Here is a tiny trained network, its code and every weight. The questions are about switching its units off for an input and a class, where a switched-off unit gives its printed mean instead of its output.

import numpy as np


def w(rows, s, z=0):
    codes = np.array(rows[::2]) - 128.0
    scale = np.full(codes.shape[1], s)
    scale[-1] = z or s
    return codes * scale


def f(y):
    return np.maximum(y, 0)


def log_softmax(a):
    a = a - a.max(-1, keepdims=True)
    return a - np.log(np.exp(a).sum(-1, keepdims=True))


def net(x, mask):
    res = np.array(x, float).reshape(1, 3) / 4 @ E
    y = f(res @ A[0][:, :-1].T + A[0][:, -1])
    res = res + np.where(mask, y, B[0][:, -1]) @ B[0][:, :-1]
    return log_softmax(res[-1] @ U[:, :-1].T + U[:, -1])


A, B = {}, {}
E = w([
[107,204,129,173,81,210,101,145,144],'x0',
[177,28,58,140,146,196,93,121,66],'x1',
[172,185,87,5,94,109,96,81,161],'x2',
],0.015)
A[0] = w([
[149,139,98,195,124,185,136,208,87,190],'neuron 1',
[129,127,140,74,69,87,130,102,190,148],'neuron 2',
[132,140,145,220,141,157,145,156,129,222],'neuron 3',
[101,83,109,210,120,203,116,163,72,165],'neuron 4',
[133,109,110,110,195,63,186,80,105,193],'neuron 5',
[132,138,203,187,127,69,162,146,119,179],'neuron 6',
[164,168,120,71,90,96,85,96,180,202],'neuron 7',
[144,185,182,100,106,77,175,126,148,236],'neuron 8',
[136,86,98,96,141,120,193,112,65,137],'neuron 9',
[63,176,129,137,101,160,136,139,129,158],'neuron 10',
[252,193,86,61,102,175,124,87,136,254],'neuron 11',
[121,59,131,139,199,36,175,81,98,188],'neuron 12',
[157,78,152,189,121,141,161,144,65,210],'neuron 13',
[81,39,90,81,192,134,128,109,81,164],'neuron 14',
[220,64,95,126,139,167,89,127,98,174],'neuron 15',
[135,126,111,142,104,155,80,99,80,138],'neuron 16',
],0.011,0.0037)
B[0] = w([
[130,174,164,75,149,186,145,195,94,205],'neuron 1',
[117,140,218,97,130,84,95,53,160,202],'neuron 2',
[136,147,159,127,130,146,163,196,145,208],'neuron 3',
[141,130,159,76,155,175,117,133,79,231],'neuron 4',
[164,110,92,170,221,79,130,48,160,192],'neuron 5',
[72,132,121,177,137,101,212,181,146,196],'neuron 6',
[106,104,158,112,175,110,110,36,157,228],'neuron 7',
[36,116,120,162,76,31,84,90,112,220],'neuron 8',
[177,77,111,167,158,172,143,137,181,179],'neuron 9',
[129,178,206,115,121,182,164,87,172,191],'neuron 10',
[79,92,135,116,163,212,106,99,142,249],'neuron 11',
[184,165,66,198,190,27,179,145,124,213],'neuron 12',
[168,141,114,139,143,145,126,174,111,206],'neuron 13',
[213,28,138,181,150,132,164,104,139,204],'neuron 14',
[103,1,91,208,125,116,37,196,167,213],'neuron 15',
[132,109,117,86,119,118,20,152,146,166],'neuron 16',
],0.0091,0.019)
U = w([
[76,152,160,153,35,102,190,140,210,231],'0',
[132,219,162,82,160,180,153,165,142,123],'1',
[160,154,77,84,62,110,136,124,136,7],'2',
[80,148,151,71,147,77,93,6,138,215],'3',
[158,101,145,134,116,116,114,175,64,41],'4',
[215,110,92,174,164,106,168,113,149,82],'5',
[88,150,94,167,148,34,160,136,129,134],'6',
[92,102,82,127,125,154,59,138,158,116],'7',
],0.011,0.002)

Each question gives the input, the list of numbers given to net, and the class t.
The units are the neurons (one row each of A and B). Each row of codes is followed by its name. A weight is (code - 128) times the scale printed after its matrix; where a second scale follows, it is the last column's (A, B and U).
mask holds one flag per neuron, in row order. A switched-off neuron (its flag False) gives its mean, the last column of its row in B, instead of its output. The means were averaged over made-up inputs and are rounded, as every weight is.
A unit's drop is (log p(t) with every unit on - log p(t) with that unit switched off) / (log p(t) with every unit on - log p(t) with every unit switched off).
The circuit of an input: a set's keep is (log p(t) with only the set's units on - log p(t) with every unit switched off) / (log p(t) with every unit on - log p(t) with every unit switched off). Starting from the 12 units with the biggest drops (on a tie, the unit counted first), units are removed one at a time, each time the one whose removal leaves the highest keep (on an exact tie, the one counted first), for as long as the keep stays at least 0.8.
circuit, biggest first: the units of the circuit, biggest drop first
k most important neurons: the k neurons with the biggest drops, biggest first
drop when u is switched off: that unit's drop, to one decimal
input [-1,-8,-6], class 0: circuit, biggest first => (neuron 10; neuron 3)
input [-3,8,7], class 7: circuit, biggest first => (neuron 15)
input [8,-4,-2], class 1: 2 most important neurons => (neuron 15; neuron 1)
input [-6,3,7], class 5: 2 most important neurons => (neuron 14; neuron 9)
input [1,-4,-5], class 0: 2 most important neurons => (neuron 6; neuron 11)
input [-1,5,-8], class 4: 2 most important neurons => (neuron 4; neuron 1)
input [-3,8,6], class 7: 2 most important neurons => (neuron 15; neuron 11)
input [0,5,0], class 7: 2 most important neurons => (neuron 15; neuron 12)
input [-4,8,7], class 7: 3 most important neurons => (neuron 15; neuron 11; neuron 16)
input [-1,8,-5], class 4: 3 most important neurons => (neuron 4; neuron 1; neuron 15)
input [-4,-4,0], class 6: drop when neuron 12 is switched off => 0.2
input [4,-4,0], class 0: drop when neuron 4 is switched off => 0.1
input [6,-2,-7], class 1: drop when neuron 13 is switched off => 0.0
input [-1,2,3], class 7: drop when neuron 12 is switched off => 0.4
input [2,3,-8], class 1: circuit, biggest first => (neuron 1)
